[128 = 0]

q889_q297: [109 112 111 108 118 141 154 136 119 116 121 130 103 137  94 137]
q164_q832: [101 136  93 155 138 175 122 108 154 125 157  95 158 123 149 114]
q939_q472: [146  98 126 126 150 122 135 127 166 150 146  98 103 129 112 107]
q344_q520: [150 101 207 122  76 159  96 138 213 146 144 158 208 101 189 103]
q344_q520: [128  85 146  75 100 107 103 137 144 142  79 126 165  75 180 126]
q269_q884: [180 144 100 104 157 124 131 112 137  96 117 120 130  98 163  87]
q164_q832: [190 145 176  88 126 132  96 122 116 102 116 134 162 119 115 130]
[122 101 129 150 138 121 113  85 144  98 133  96 146 109 137 104] -> q344_q520
q939_q472: [142 160 157 135  85 155  88 133 124 145 184 105 135 146 136  91]
q804_q800: [ 89 122  30 205  33  91 149  95  81  90 161 146 252 110  98 152]
[ 98 127 116 142 131 118 131 136 120 135 123 130 109 127 131 133] -> q164_q832
q559_q555: [124 140 142 138 131 157 118 138 165 127 118 138 117 155 157 127]
q269_q884: [ 88 121 144 149 103 114 117 145 145 151 105 129 162 152 105 134]
[144 100 175 148 150 103 142 107  85  24 159 180  77 106  83 141] -> q269_q884
q804_q800: [100 120  67 146  72  89 122 108 119 119 135 132 166 118 111 135]
[117  88 119 118 170 111 155 114 146 129  87 126 108 113 106 142] -> q939_q472
[123  61 120 139 142  90 117 191 145 127 114 108  91 131  52 116] -> q559_q555

q86q334: [128 144  88 113 147 157 128 129 139 155 127 120 153 120 112 102]
q93q831: [101 119 140 122 115 138 161 117 131 124 140  90 133 123 130  95]
q540q241: [153 126 179 160 116 102  73 192 125 149 166 145 203 138 157  96]
q77q603: [110 110 111  83 185 162 144 162  77 130 131 137 101 144 177 121]
[138 141 152 125 132 130 125 191 129 150 133 142 145 100 121 110] -> q86q334
q891q571: [109 117 136 127 113 113 124 127 138 126 117 126 125 127 112 128]
[145  76 149 166 125 101  95 108 174 125 138 115 109  94 148 150] -> q540q241
q309q185: [116  97  81 139 130  73  79 120 130  91 100 135 110 131 102 116]
q815q431: [ 61 125 200 167   4  49  96 178 136 106 120  54  50  95 147  55]
[121  94 173 142 109  89 125 114 112 104 129 131 106 167 146 158] -> q86q334
q242q799: [121 119 133 149 137 113 128 147 130 122 121 122 114 119 135 121]
[106 100 160 164 118 121 119 140 110  99 142 137  79  93 126 125] -> q242q799
[174 194  80  45 103 138 127 117 158 172 109 120 218 201 146 124] -> q242q799
q242q799: [116 113 148 152 125 137 130 134 123 121 136 114 105 109 129 118]
[121 128 142 124 134 151 152  99 114 120 108 131 105 118 121 121] -> q540q241
[ 89 110 114 173 102 135 109 141 140 159 100 150 141  90 106 163] -> q891q571
q86q334: [128 172 100 131 152 140 125 141 131 158 132 144 156 108 111  99]
q219q840: [ 88 112 130 150 112 149 136 134  85 137 141 157  66  88 170 107]
[129 131 124  94 137 147 145 132 121 100 125 138 125 116 155 106] -> q77q603
[140 121 134 132 133 129 127 122 142 126 116 121 155 141 105 143] -> q219q840

q878q735: [124 191 158 112  52  99 131 166 125 179 129  89  73 191 133 210]
q279q650: [133 105 167 157 142 115 128 141 123 146 144 149 141 116 111 130]
q459q989: [146 163 161 110 112  83 116 164 113 149 125  88 110 144 123 106]
q744q776: [138 109 124  97 127 134 159 183 114 146 103  86 149 153 147 143]
q369q480: [173 154  85 165  70 117 158 158 178 187 104 154  70  62 163 148]
[144 115  98  68 121 108 114 133 115 106 118  99 116 103 135 119] -> q279q650
[171 125 136 161 134 159 173 142 136 126  81 136 148 161 140 138] -> q744q776
[150 119 151 167 114 119 100  68 118 106 144 164 113 127 104 132] -> q744q776
[ 97 148 137 119 154 125  61  64 117 116 172 165  57  72  94 125] -> q744q776
q369q480: [145 108 150 108 171 156 121 126 112 116 124 109 141 155 117 143]
q692q967: [107 128 102 174 102 180 110 149 126 157 153 147 105 161 105 139]
[125  94 130 124 123 179 114  98 169  95 145 163 149 107 131 161] -> q459q989
q467q122: [137 144 131 152 104 137 126 127 101 141 133 134  94 120 134  92]
[148 160 134 122  95 121 152 140 119 146 107 164 113  72 155 121] -> q369q480
[142 113 120 145 127 167 143 125 138 122 106 134 136 154 105 125] -> q692q967
q968q589: [ 98 103  59 152 191 209 140 160 157  79 129 153 181 140 136 124]
q279q650: [133 149 144 181 158 153 137  99 123 146 160 152 129 170 144 131]
q692q967: [141 122  39 115 156 175 171 121 170 113 181 117 161 129 158  74]
[107 107 120  55 103 108 163 248 124 172 112  77 196 168 190 123] -> q744q776
[135 108 168 154 146 111 134 129 150 157 136 170 145 142 107 119] -> q279q650

q391q37: [171  94  91 181 160 130 105  88  98  29 143 165  76 168 119 134]
q836q633: [ 86 164 115 145 146 185  85 115 124 109 116 171 125 181 154 144]
q770q634: [129  77 111 104 166 118 125  62 166 118 122 149 121  77 177 105]
[138 127 134 123 124 120 137 131 133 135 138 115 133 127 128 134] -> q836q633
[138 100 108 115 132 117 121  81 148 117 105 136 123  96 145 120] -> q770q634
q246q482: [127 147  87 112 155 166  95 103  50  95 130 122  51 145  87 140]
q374q146: [130 155 187  85 121  91 144 120 193 156 102 152 102 165 137 155]
[124 147 129 155 137 131 127 136 163  74 139 110  56 158 149 154] -> q246q482
[125 156 141 162 146  86 161 183 161 159 117  69 167 147  92 166] -> q391q37
[112 157 141 136 106 139 126 173 107 134 119 117 126 151 102 143] -> q770q634
[126 141 171 102 174 143 160  96  93  78 109 133 142 177 124 129] -> q391q37
q854q814: [124 108 137 124 135 121 133 106 134 115 123 152 138 155 104 142]
[164  84  80  89 136  77 144 122 162 144  98  83 150  79 115 112] -> q391q37
[140 123 157 141 100 159 151 147 153 136 128  90 129 159 101 135] -> q854q814
q246q482: [145 180 138  88 116 168 100 120 154 152 124 105 158 123 116 131]
[127  86 130 137 121 110 136 131 105 148 124 146 160 114 131 115] -> q246q482
[109 199 147 152  92 136 130 194  93 132 141 125 130 173  95 141] -> q770q634
q854q814: [165 130 116 167  92 209 127 161 152 223 164  61 129 109 141 136]
q770q634: [131  94 107  94 142 125 127  84 138 124 125 131 126  97 141 116]
q374q146: [100 138 166 123 123 134 131 121 195  79 166 119 102 148 120 136]
[125 121 123 162 126 100 145 142 157 106 130 144 121 133 152 150] -> q246q482
[135 143 122 157  95 149 124 144 162 162 141 104 160 117 154 102] -> q854q814
[143 122 122 118 137 122 123  93 152 114 126 141 123 101 150 119] -> q770q634
[ 97 158 102 187 112 175  90 100 167 133  88 164 101 140 142 124] -> q836q633
[139  88 112 114 164 126 124  86 146 116 125 149 120  97 160 130] -> q770q634
[129  95 138 150 129 139 134 162 192 126 150 127 130 125 114 133] -> q374q146

q179_q906: [144 137 125 138 104 105 139 118 129 104 122 110 146  96 140 127]
q32_q570: [108 135  95 113  71 113 120 143 129 112 123  89 119 141 108 131]
q89_q584: [155  91 134 120 107 160 133 150 100  88  76 112  96 138 119 122]
[153 129 139 113 158 150 143 117 128  88 122 134  97 139 122 136] -> q179_q906
q235_q139: [112 118  96 143 118 117 133 135 144 135 126 146 116 126 133 103]
[152 106 137  80 152 106 136 108 130 149 138 130 189 126  94 165] -> q32_q570
q846_q886: [138 144 116 129 133 128 133 132 119 115 171 157 127 117 149 163]
[146  81 127 129 111 157 138 145  98  91  73 133 101 145 116 124] -> q89_q584
q32_q570: [138 144 107 117 101 133 140 134 141 115 120 127 112 146 121 148]
q554_q303: [131 108 143 118 120 116 122 140 104 119 127 136 119 130 137 150]
[129 143 142 135 180 150 149 106  75 106 131 129  95 159 126 145] -> q179_q906
q235_q139: [136 128 153 120 139 136 127 115 118 134 130 117 137 125 129 140]
[129 182  91 156 142 153 148  86 182 151 131 105 167 126 103  73] -> q554_q303
q89_q584: [128 152 128 159 143 126 121 143 156 192 179 116 121 102 133 162]
q846_q886: [144 156 129 110  71 132 118 103 171 178 111 135 141 124 104 107]
[157  92 113 118  66 122  79 156 177 134 102 130 160  94 122  98] -> q179_q906
[172 118 111  70 117 118 133 126 178 142  95 124 153 110 112  83] -> q846_q886
[123 143 146 152 118 124 123 122 112 148 123 115 130 132 105 154] -> q846_q886
q337_q280: [ 96 158  89 145 170 139 125 120 139 125 147 113 160 171 101  92]
[133 116 121 101 131 170 102 156 108 133 126 161 103 148 115 112] -> q179_q906
[116  82  74 129 106 139 164 150 129 124 136 162 177 149 139 135] -> q337_q280
[122 139 119 142 135 138 133 137 132 123 134 129 135 136 115 122] -> q337_q280
[136 173 104 148 131 147 147  93 165 142 134 113 157 119 112  94] -> q554_q303
q554_q303: [154 102 160 120 112 114 126 134  81 102 123 146 126 131 140 184]
[105 125 118 110 109 143 108 158 143 162 137 155 124 140 117 107] -> q179_q906
[123 146 108 143  75 137 137 134 123 144  95 113 115 141 128 125] -> q32_q570
[132 124 141 115 139 137 121 115 107 132 117 119 143 133 134 139] -> q235_q139
[111  95 125 133 137 146  97 128 134 169 119 134 122 161 118 129] -> q179_q906
[129 140 123 138 123 139 136 133 135 124 120 132 116 132 128 137] -> q32_q570
q179_q906: [ 99 104 121 120 116 136 103 147 182 182 131 150 133 146 109 113]
[148 160 120 111  74 127 121 113 157 167 128 151 148 124 123 125] -> q846_q886
[102  89 136  99  72  81 109 116 104 174 100  86 149 113 112  73] -> q32_q570
[136 163 141  98 137 127 179 116 195  73 137 137 111 106 124 126] -> q179_q906
[148  97 150  75 176  99 120 112 141 133 151 157 144 112 118 132] -> q32_q570
[155  91 138 111 112  99 115  94 100 153 129 134 149  79 185 139] -> q337_q280
[141 131 108 100  79 138  98 177 122 125 133 154 132  98 123  89] -> q179_q906
[168 126 149 130 125 160 116 151 118 136 136  77  91 107 138 141] -> q89_q584
[ 89 162 120  82 140  70 126  74 136  84 135 157 199 155 128  83] -> q89_q584
[103  95 141 112 122 112 106 170 107 127 129 144  92 137 143 143] -> q554_q303
[122 124 119 132 132 128 143 150  95 101 157 166 153 126 171 139] -> q846_q886
[121 140 119 131 132 132 131 117 146 135 130 122 130 126 122 109] -> q554_q303
[179 135 140 120 129 100 126 128 138 162  92  78 160 104  61 131] -> q846_q886
[156 173 160 204 178 116 110 177 138 107 166 146 152 112  87 106] -> q337_q280
[138 145 135 120 130 139 105 139  87 116 107 117 151 146 134 144] -> q235_q139
[128 131 132 114 130 151  91 124  75 123 107 116 168 144 146 133] -> q235_q139
[119 130 117 104 129 157  78 118  62 129  93 113 186 148 154 133] -> q235_q139
[ 77 110 147 168 143 137 127 137  89 104 124 126 121 143 145 118] -> q846_q886
[116 167  93 142 138 146 140 104 178 155 134 108 146 124 111  71] -> q554_q303
[116  93 142 113 122 118 109 159 105 116 125 140  98 138 141 145] -> q554_q303
[140 119 142 139 124 101 153  97 219 103 117 107 146 105 129 149] -> q179_q906
[127  97 124 111 123 151  79 122  94 117 151 152 161 101 125  84] -> q337_q280
[172 114 137 154 135 116 130  92 117  83 104  98 128 117 141 147] -> q179_q906
[139 102 123 146 110 133 144 165 128 121 137 162 151 115 130 134] -> q337_q280
[131 166 137 112 127 118 160 127 125  93 134 125 127 103 139 129] -> q179_q906
[153 141 136 124 152 142 139 124 148 124 124 173  97 129 140 140] -> q32_q570
[117 151 114 118 133 143 117 101 159 128 164 140  69 145 140 152] -> q846_q886
[145 115 128 149 125 149 125 149 127 147 128 121 100 114 131 152] -> q89_q584
[106 125 145 155 128 132 119 121 121 132 118 106 110 138 113 132] -> q846_q886
[139 123 131  73  92  91 113 132 151 121 108 170  37 128 138  88] -> q32_q570
[115 167 132 116 144 100 111 111 145 137 167 120 162 121 137 119] -> q89_q584
[202 119  93  46 170 109 140 129 190 129 118 108 125 102  92 116] -> q846_q886
[133 115 117 145  92 107 105 133 131 135 119 115 158 104 132 119] -> q179_q906
[144 158 114 161 110  97 132 181 133 101 132 136 107 131 106 125] -> q235_q139
[132 129 128 133 129 128 126 129 132 143 131 129 127 122 125 137] -> q89_q584
q337_q280: [147  86 123 144 101 139 138 179 121 105 146 176 163 110 125 131]

q360q200: [106 176 140 160 163 146 126 142 151 115 111 134  92 176 113 150]
q263q853: [ 92 114 131 139 140 135 112 132 108 146 127 108 147 114 125 115]
[182 190 117 160  72 110  15 143 131  87 127  92 100 156 196 174] -> q263q853
[141 250 117 140 155  71 167 158 125 178 127  93  88  64 101 161] -> q263q853
q958q232: [116 125 112 119 132 128 116 142 121 107 123 117 133 150 137 122]
q567q850: [121 124 103 125 124 114 133 153 103 131 115 124 171 117 164 166]
[110 132 129 151  58 102 136  91 127 108 114 110 111 135 144  65] -> q263q853
[124 133 138 162 161 143 126 158 141 119  93 106  95 171 136 141] -> q360q200
q788q172: [137 138 106 134  98 140  91 124  88 153 134 108 147 134  85 140]
q229q648: [131 142 119 138 132 114 130 149 116 130 126 120 151 131 154 124]
[105 123 164 144 161  53 150 127 173  78 103 146  92 154 130 143] -> q788q172
q440q45: [ 78  75  85  72 130 128 146 203 148 120 153 138 120  72 170  88]
q440q45: [125 122  51 106 176 177 146 159  82 159 114 149 179  98 119 132]
q360q200: [136 144 149 145 134 129 117 170 140 130  97  98 110 178 145 121]
[141  94  72 115 140 120 159 103 131 122  97 117 136 140 114 112] -> q567q850
[139 132 103 135 143 117 146 181 138 116 155 112 136 118 176 106] -> q229q648
[126 153  64  97  89 143 128  67 113 134 179 144 193  87 120 122] -> q360q200
[126 134 105 120 118 127 107 123 129 116 149 129 121 137 142 125] -> q360q200
[156 133 114 157 150 112 158 162 147 112 134 134 145 126 146 107] -> q229q648
q107q386: [ 83 131 109 127 142 134 143 151 121 129 141 146 138 111 139 118]
